Here is a tiny trained network, its code and every weight. The questions are about switching its units off for an input and a class, where a switched-off unit gives its printed mean instead of its output.

import numpy as np


def w(rows, s, z=0):
    codes = np.array(rows[::2]) - 128.0
    scale = np.full(codes.shape[1], s)
    scale[-1] = z or s
    return codes * scale


def norm(h):
    return h / np.sqrt((h * h).mean(-1, keepdims=True) + 1e-5)


def f(y):
    return np.maximum(y, 0)


def log_softmax(a):
    a = a - a.max(-1, keepdims=True)
    return a - np.log(np.exp(a).sum(-1, keepdims=True))


def net(x, mask):
    res = np.array(x, float).reshape(1, 5) / 4 @ E
    u = 0
    for l in range(2):
        y = f(norm(res) @ A[l][:, :-1].T + A[l][:, -1])
        res = res + np.where(mask[u : u + 7], y, B[l][:, -1]) @ B[l][:, :-1]
        u += 7
    return log_softmax(norm(res)[-1] @ U[:, :-1].T + U[:, -1])


A, B = {}, {}
E = w([
[112,135,118,82,3,92,121,184],'x0',
[119,101,153,65,174,46,137,104],'x1',
[130,155,121,92,109,83,129,97],'x2',
[150,221,100,182,204,176,125,184],'x3',
[122,158,101,56,84,141,115,167],'x4',
],0.011)
A[0] = w([
[129,179,131,224,118,81,120,154,21],'0.n1',
[121,198,114,143,133,200,125,87,137],'0.n2',
[126,140,124,52,79,103,128,98,68],'0.n3',
[129,178,128,110,252,121,129,106,81],'0.n4',
[133,79,130,140,146,99,125,88,92],'0.n5',
[130,187,111,168,125,235,122,163,133],'0.n6',
[128,59,132,138,143,118,128,47,1],'0.n7',
],0.023,0.0049)
B[0] = w([
[137,94,60,132,107,103,252,109,180],'0.n1',
[197,144,151,156,91,136,117,61,202],'0.n2',
[148,134,92,89,78,110,84,117,207],'0.n3',
[182,121,66,128,244,134,80,112,229],'0.n4',
[78,154,177,127,158,156,100,110,173],'0.n5',
[128,164,162,175,75,179,103,172,253],'0.n6',
[96,84,182,157,124,148,197,72,186],'0.n7',
],0.025,0.018)
A[1] = w([
[67,110,106,154,81,138,107,183,33],'1.n1',
[83,66,149,67,248,42,122,158,75],'1.n2',
[114,153,131,160,31,144,200,182,109],'1.n3',
[57,76,237,103,129,120,177,99,5],'1.n4',
[119,137,122,7,30,41,84,120,11],'1.n5',
[112,81,65,88,169,127,123,192,141],'1.n6',
[107,137,182,145,60,140,95,214,80],'1.n7',
],0.022,0.0025)
B[1] = w([
[180,178,44,192,69,218,110,63,156],'1.n1',
[2,131,68,51,67,123,73,190,164],'1.n2',
[91,147,143,24,163,79,164,205,210],'1.n3',
[68,93,181,179,84,165,168,62,186],'1.n4',
[240,48,153,141,91,4,61,132,251],'1.n5',
[63,95,160,93,155,85,156,117,151],'1.n6',
[49,150,176,151,136,148,73,169,186],'1.n7',
],0.024,0.021)
U = w([
[217,168,100,194,174,198,109,98,121],'0',
[153,73,152,110,45,48,51,123,224],'1',
[107,220,185,135,40,177,111,242,128],'2',
[114,135,85,80,85,92,254,154,2],'3',
[19,85,191,149,84,171,152,58,214],'4',
[57,102,35,66,214,116,65,111,10],'5',
],0.016,0.0031)

Each question gives the input, the list of numbers given to net, and the class t.
The units are the neurons (one row each of A and B). Each row of codes is followed by its name. A weight is (code - 128) times the scale printed after its matrix; where a second scale follows, it is the last column's (A, B and U).
mask holds one flag per neuron, layer by layer. A switched-off neuron (its flag False) gives its mean, the last column of its row in B, instead of its output. The means were averaged over made-up inputs and are rounded, as every weight is.
A unit's drop is (log p(t) with every unit on - log p(t) with that unit switched off) / (log p(t) with every unit on - log p(t) with every unit switched off).
The circuit of an input: a set's keep is (log p(t) with only the set's units on - log p(t) with every unit switched off) / (log p(t) with every unit on - log p(t) with every unit switched off). Starting from the 12 units with the biggest drops (on a tie, the unit counted first), units are removed one at a time, each time the one whose removal leaves the highest keep (on an exact tie, the one counted first), for as long as the keep stays at least 0.8.
units of the circuit, in order: the units of the circuit, biggest drop first
k most important neurons: the k neurons with the biggest drops, biggest first
top k neurons in layer l: the k neurons of layer l with the biggest drops, biggest first
drop of u: that unit's drop, to one decimal
input [-7,6,2,-2,6], class 5: units of the circuit, in order : (0.n4)
input [-8,4,-3,-3,-3], class 5: 3 most important neurons : (0.n4, 0.n6, 1.n2)
input [-8,1,7,3,-6], class 5: 3 most important neurons : (0.n4, 0.n6, 1.n2)
input [-5,-3,-2,4,5], class 0: top 2 neurons in layer 0 : (0.n4, 0.n2)
input [3,-5,-2,2,-8], class 3: 2 most important neurons : (0.n1, 1.n3)
input [-2,-4,-6,7,-6], class 0: 2 most important neurons : (0.n4, 0.n2)
input [-7,-5,3,-6,7], class 4: top 2 neurons in layer 0 : (0.n7, 0.n4)
input [-2,2,-7,-1,4], class 5: 2 most important neurons : (0.n2, 1.n5)
input [4,-1,-6,8,-7], class 2: top 2 neurons in layer 0 : (0.n6, 0.n7)
input [-3,4,-8,0,-6], class 5: 3 most important neurons : (0.n4, 0.n6, 1.n2)
input [-6,-4,2,-1,-6], class 0: drop of 0.n4 : 0.5
input [-4,-6,5,3,-3], class 0: drop of 0.n4 : 0.1
input [-7,3,5,-2,1], class 5: drop of 0.n4 : 0.9
input [-2,-4,-6,5,8], class 2: units of the circuit, in order : (0.n6)
